Below are the code and all the weights of a small trained network. Each question names an input and a class and asks about switching units off, where a switched-off unit gives its printed mean instead of its output.

import numpy as np


def w(rows, s, z=0):
    codes = np.array(rows[::2]) - 128.0
    scale = np.full(codes.shape[1], s)
    scale[-1] = z or s
    return codes * scale


def f(y):
    return np.maximum(y, 0)


def log_softmax(a):
    a = a - a.max(-1, keepdims=True)
    return a - np.log(np.exp(a).sum(-1, keepdims=True))


def net(x, mask):
    res = np.array(x, float).reshape(1, 4) / 4 @ E
    y = f(res @ A[0][:, :-1].T + A[0][:, -1])
    res = res + np.where(mask, y, B[0][:, -1]) @ B[0][:, :-1]
    return log_softmax(res[-1] @ U[:, :-1].T + U[:, -1])


A, B = {}, {}
E = w([
[210,111,184,121,220,74,54,129,59,50],'x0',
[127,126,122,121,125,117,124,124,134,128],'x1',
[94,83,87,50,137,185,103,254,145,102],'x2',
[66,20,237,151,141,124,125,106,191,146],'x3',
],0.0091)
A[0] = w([
[112,142,116,146,110,123,132,98,142,125,158],'neuron 1',
[76,164,92,171,79,145,183,60,156,171,188],'neuron 2',
[96,162,115,144,130,102,139,139,145,161,104],'neuron 3',
[214,219,100,148,152,110,111,110,86,97,190],'neuron 4',
[136,60,109,78,167,138,93,240,105,94,43],'neuron 5',
[80,53,178,133,124,156,160,148,154,134,136],'neuron 6',
[80,113,89,129,125,153,149,158,136,126,122],'neuron 7',
[99,159,114,159,89,133,152,104,151,155,140],'neuron 8',
[129,178,27,80,119,150,145,148,122,119,166],'neuron 9',
[102,139,101,147,105,137,184,86,154,153,181],'neuron 10',
[50,113,72,95,72,171,153,237,177,162,122],'neuron 11',
[150,187,114,125,135,108,131,123,121,124,196],'neuron 12',
[142,218,45,133,113,149,137,181,100,133,254],'neuron 13',
[137,103,117,95,164,138,110,177,144,93,66],'neuron 14',
[132,82,245,169,156,98,116,86,127,125,96],'neuron 15',
],0.012,0.0045)
B[0] = w([
[139,128,138,105,156,122,109,173,100,122,156],'neuron 1',
[121,177,126,122,102,127,121,218,150,129,225],'neuron 2',
[133,149,124,119,123,125,109,126,145,128,152],'neuron 3',
[132,127,67,113,132,130,146,107,2,165,240],'neuron 4',
[117,196,126,127,82,142,111,202,187,134,224],'neuron 5',
[84,55,127,124,126,155,121,153,148,156,193],'neuron 6',
[127,87,130,104,149,113,126,88,142,126,172],'neuron 7',
[116,168,149,111,109,139,123,158,136,119,182],'neuron 8',
[208,164,152,141,137,116,131,102,170,101,227],'neuron 9',
[124,161,133,117,98,147,108,158,162,136,192],'neuron 10',
[124,38,97,151,174,132,153,47,121,95,244],'neuron 11',
[122,128,90,111,130,129,127,122,74,135,182],'neuron 12',
[208,202,139,120,143,109,128,92,167,86,250],'neuron 13',
[111,169,145,107,95,133,138,158,141,129,177],'neuron 14',
[144,112,211,184,139,84,131,99,166,120,217],'neuron 15',
],0.02,0.015)
U = w([
[154,250,50,54,66,152,103,205,133,105,116],'0',
[177,120,164,198,208,74,154,5,160,70,247],'1',
[18,124,173,143,55,158,80,254,182,173,113],'2',
[40,10,68,134,174,188,162,90,150,125,1],'3',
[121,127,48,131,168,108,159,64,17,185,74],'4',
],0.0058,0.002)

Each question gives the input, the list of numbers given to net, and the class t.
The units are the neurons (one row each of A and B). Each row of codes is followed by its name. A weight is (code - 128) times the scale printed after its matrix; where a second scale follows, it is the last column's (A, B and U).
mask holds one flag per neuron, in row order. A switched-off neuron (its flag False) gives its mean, the last column of its row in B, instead of its output. The means were averaged over made-up inputs and are rounded, as every weight is.
A unit's drop is (log p(t) with every unit on - log p(t) with that unit switched off) / (log p(t) with every unit on - log p(t) with every unit switched off).
The circuit of an input: a set's keep is (log p(t) with only the set's units on - log p(t) with every unit switched off) / (log p(t) with every unit on - log p(t) with every unit switched off). Starting from the 12 units with the biggest drops (on a tie, the unit counted first), units are removed one at a time, each time the one whose removal leaves the highest keep (on an exact tie, the one counted first), for as long as the keep stays at least 0.8.
circuit, biggest first: the units of the circuit, biggest drop first
most important unit: the unit with the biggest drop
k most important neurons: the k neurons with the biggest drops, biggest first
drop of u: that unit's drop, to one decimal
input [-4,5,6,-2], class 1: most important unit => neuron 11
input [0,-6,3,7], class 3: circuit, biggest first => (neuron 2; neuron 6)
input [-1,-8,1,-7], class 1: 4 most important neurons => (neuron 13; neuron 5; neuron 9; neuron 2)
input [1,-1,8,2], class 2: 3 most important neurons => (neuron 5; neuron 14; neuron 4)
input [0,1,-5,4], class 2: 3 most important neurons => (neuron 11; neuron 13; neuron 9)
input [1,4,-1,-2], class 4: 2 most important neurons => (neuron 5; neuron 2)
input [0,5,4,7], class 3: 2 most important neurons => (neuron 2; neuron 11)
input [1,3,-5,-5], class 4: 2 most important neurons => (neuron 4; neuron 5)
input [-1,-2,0,5], class 2: 2 most important neurons => (neuron 11; neuron 13)
input [-4,-6,6,3], class 3: drop of neuron 11 => 0.5
input [-4,-8,2,5], class 3: drop of neuron 11 => 0.3
input [-2,0,8,-5], class 1: drop of neuron 11 => 0.7
